Below is a small trained network, with its code and all its weights. Each question gives an input and a class and asks what happens when units are switched off, that is, made to give their printed mean instead of their output.

import numpy as np


def w(rows, s, z=0):
    codes = np.array(rows[::2]) - 128.0
    scale = np.full(codes.shape[1], s)
    scale[-1] = z or s
    return codes * scale


def f(y):
    return y / 2 * (1 + np.tanh(0.7978845608 * (y + 0.044715 * y**3)))


def log_softmax(a):
    a = a - a.max(-1, keepdims=True)
    return a - np.log(np.exp(a).sum(-1, keepdims=True))


def net(x, mask):
    res = np.array(x, float).reshape(1, 2) / 4 @ E
    y = f(res @ A[0][:, :-1].T + A[0][:, -1])
    res = res + np.where(mask, y, B[0][:, -1]) @ B[0][:, :-1]
    return log_softmax(res[-1] @ U[:, :-1].T + U[:, -1])


A, B = {}, {}
E = w([
[245,51,104,233,245,35,198,78],'x0',
[120,2,63,128,111,200,163,254],'x1',
],0.0096)
A[0] = w([
[43,182,187,60,42,190,51,167,212],'N1',
[127,213,211,159,122,80,96,69,254],'N2',
[215,85,96,254,211,93,203,125,221],'N3',
[152,73,132,136,168,120,163,109,157],'N4',
[121,65,121,140,120,146,166,172,162],'N5',
[138,84,59,122,120,171,154,190,140],'N6',
[115,57,13,130,116,154,149,196,159],'N7',
],0.0095,0.009)
B[0] = w([
[55,134,128,43,121,151,95,129,245],'N1',
[134,161,164,90,200,108,112,23,223],'N2',
[176,92,101,215,250,114,190,134,253],'N3',
[145,160,109,130,148,137,157,149,169],'N4',
[126,126,84,145,133,167,152,173,171],'N5',
[114,57,90,118,110,142,122,226,179],'N6',
[95,103,53,129,107,190,122,205,198],'N7',
],0.014,0.021)
U = w([
[111,138,149,130,169,120,147,86,180],'0',
[140,112,95,210,145,184,196,186,183],'1',
[129,81,149,138,89,103,118,92,5],'2',
[72,95,102,104,21,152,97,185,100],'3',
[202,144,149,180,172,2,164,61,202],'4',
[156,115,232,163,67,80,85,169,13],'5',
[72,227,201,92,146,109,62,59,166],'6',
],0.0087,0.0022)

Each question gives the input, the list of numbers given to net, and the class t.
The units are the neurons (one row each of A and B). Each row of codes is followed by its name. A weight is (code - 128) times the scale printed after its matrix; where a second scale follows, it is the last column's (A, B and U).
mask holds one flag per neuron, in row order. A switched-off neuron (its flag False) gives its mean, the last column of its row in B, instead of its output. The means were averaged over made-up inputs and are rounded, as every weight is.
A unit's drop is (log p(t) with every unit on - log p(t) with that unit switched off) / (log p(t) with every unit on - log p(t) with every unit switched off).
The circuit of an input: a set's keep is (log p(t) with only the set's units on - log p(t) with every unit switched off) / (log p(t) with every unit on - log p(t) with every unit switched off). Starting from all 7 units, units are removed one at a time, each time the one whose removal leaves the highest keep (on an exact tie, the one counted first), for as long as the keep stays at least 0.8.
circuit, biggest first: the units of the circuit, biggest drop first
unit that matters most: the unit with the biggest drop
k most important neurons: the k neurons with the biggest drops, biggest first
drop when u is switched off: that unit's drop, to one decimal
input [8,0], class 4: unit that matters most	N7
input [2,0], class 4: circuit, biggest first	[N7; N1]
input [5,0], class 4: 2 most important neurons	[N7; N6]
input [1,-8], class 6: 2 most important neurons	[N3; N2]
input [6,0], class 4: 3 most important neurons	[N7; N6; N1]
input [-5,0], class 6: 2 most important neurons	[N7; N6]
input [1,-5], class 4: drop when N7 is switched off	0.1
input [-1,-4], class 6: drop when N3 is switched off	0.2
input [-1,-6], class 6: drop when N3 is switched off	0.1
input [2,-6], class 4: drop when N1 is switched off	1.1
